Below are the code and all the weights of a small trained network. Each question names an input and a target symbol and asks about switching units off, where a switched-off unit gives its printed mean instead of its output.

import numpy as np


def w(rows, s, z=0):
    codes = np.array(rows[::2]) - 128.0
    scale = np.full(codes.shape[1], s)
    scale[-1] = z or s
    return codes * scale


def norm(h):
    return h / np.sqrt((h * h).mean(-1, keepdims=True) + 1e-5)


def f(y):
    return np.maximum(y, 0)


def softmax(a):
    e = np.exp(a - a.max(-1, keepdims=True))
    return e / e.sum(-1, keepdims=True)


def log_softmax(a):
    a = a - a.max(-1, keepdims=True)
    return a - np.log(np.exp(a).sum(-1, keepdims=True))


def net(x, mask):
    ids = ['αγζηθξπσω'.index(c) for c in x.split()]
    T = len(ids)
    res = E[ids] + P[:T]
    q, k, v = (norm(res) @ M[0].T for M in (Q, K, V))
    z = softmax(np.where(np.tri(T) > 0, q @ k.T / 3**0.5, -1e9)) @ v
    res = res + np.where(mask[0], z, O[0][:, -1]) @ O[0][:, :-1]
    y = f(norm(res) @ A[0][:, :-1].T + A[0][:, -1])
    res = res + np.where(mask[1:13], y, B[0][:, -1]) @ B[0][:, :-1]
    return log_softmax(norm(res)[-1] @ U[:, :-1].T + U[:, -1])


Q, K, V, O, A, B = {}, {}, {}, {}, {}, {}
E = w([
[192,133,164,91],'α',
[128,116,96,57],'γ',
[87,70,22,166],'ζ',
[97,96,250,158],'η',
[97,133,180,110],'θ',
[165,139,63,130],'ξ',
[207,94,72,127],'π',
[171,63,95,95],'σ',
[163,129,114,210],'ω',
],0.022)
P = w([
[6,47,71,174],'0',
[78,201,111,123],'1',
[80,137,69,150],'2',
[83,180,126,113],'3',
[94,156,108,126],'4',
[95,124,96,144],'5',
[105,141,94,141],'6',
[128,67,38,190],'7',
[106,67,89,183],'8',
[131,49,49,161],'9',
[127,34,80,188],'10',
[144,18,66,179],'11',
],0.0027)
Q[0] = w([
[105,97,96,83],'h1',
[212,82,179,235],'h1',
[208,2,235,41],'h1',
],0.0088)
K[0] = w([
[56,125,142,77],'h1',
[61,79,246,182],'h1',
[50,139,255,80],'h1',
],0.0097)
V[0] = w([
[38,182,119,132],'h1',
[157,147,129,52],'h1',
[227,3,157,144],'h1',
],0.0066)
O[0] = w([
[63,2,188,144,60],'h1',
[103,43,139,128,137],'h1',
[118,165,159,88,251],'h1',
],0.0092,0.0023)
A[0] = w([
[133,181,131,63,73],'n1',
[98,105,157,255,218],'n2',
[44,145,89,156,57],'n3',
[133,201,186,153,107],'n4',
[93,48,185,103,207],'n5',
[32,175,97,184,184],'n6',
[172,78,121,88,48],'n7',
[119,137,75,92,253],'n8',
[148,68,216,159,92],'n9',
[148,139,71,217,207],'n10',
[102,118,99,62,33],'n11',
[166,136,150,112,88],'n12',
],0.013,0.0048)
B[0] = w([
[139,84,155,179,161],'n1',
[215,134,229,89,214],'n2',
[175,53,149,175,143],'n3',
[141,23,174,106,173],'n4',
[53,242,115,111,217],'n5',
[164,64,251,253,179],'n6',
[177,122,177,171,188],'n7',
[18,57,137,141,237],'n8',
[100,173,80,2,185],'n9',
[80,229,149,140,254],'n10',
[127,74,87,89,149],'n11',
[153,141,26,124,154],'n12',
],0.008,0.0078)
U = w([
[181,105,151,63,241],'α',
[18,55,95,87,92],'γ',
[108,43,130,245,158],'ζ',
[36,151,219,94,4],'η',
[115,185,116,52,90],'θ',
[22,158,89,219,189],'ξ',
[135,152,12,180,251],'π',
[78,10,97,99,52],'σ',
[149,207,198,229,18],'ω',
],0.012,0.0022)

Each question gives the input, a string of symbols that net reads in full, and the target symbol t.
The units are the heads (3 rows each of Q, K, V and O) and the neurons (one row each of A and B). Each row of codes is followed by its name. A weight is (code - 128) times the scale printed after its matrix; where a second scale follows, it is the last column's (O, A, B and U).
mask holds one flag per unit, heads first, then neurons. A switched-off unit (its flag False) gives its mean, the last column of its rows in O or B, instead of its output. The means were averaged over made-up inputs and are rounded, as every weight is.
A unit's drop is (log p(t) with every unit on - log p(t) with that unit switched off) / (log p(t) with every unit on - log p(t) with every unit switched off).
The circuit of an input: a set's keep is (log p(t) with only the set's units on - log p(t) with every unit switched off) / (log p(t) with every unit on - log p(t) with every unit switched off). Starting from the 12 units with the biggest drops (on a tie, the unit counted first), units are removed one at a time, each time the one whose removal leaves the highest keep (on an exact tie, the one counted first), for as long as the keep stays at least 0.8.
units of the circuit, in order: the units of the circuit, biggest drop first
unit that matters most: the unit with the biggest drop
top k neurons: the k neurons with the biggest drops, biggest first
drop of u: that unit's drop, to one decimal
input ξ σ ξ ζ γ π, target π: unit that matters most => n6
input ω ξ θ γ π γ ω θ θ α, target θ: top 2 neurons => [n5, n9]
input π α γ ζ, target ζ: top 4 neurons => [n6, n3, n5, n9]
input α ζ ω η π θ η σ α ζ ω π, target ζ: top 3 neurons => [n5, n9, n7]
input γ α α σ γ σ α π π, target π: top 2 neurons => [n2, n6]
input σ η ξ θ σ σ, target γ: units of the circuit, in order => [n5, n2]
input ξ γ σ η ω α ω ξ α α ω ξ, target ξ: top 2 neurons => [n8, n10]
input ω α θ ζ π, target ζ: top 2 neurons => [n9, n7]
input α θ α α, target θ: drop of n5 => 0.3
input γ η α π α α α α ω ζ, target ζ: drop of n9 => 0.1
input γ ω ω ξ σ η α π α α γ, target σ: drop of n12 => 0.0
input ω α π α ξ, target ξ: drop of n8 => 0.5
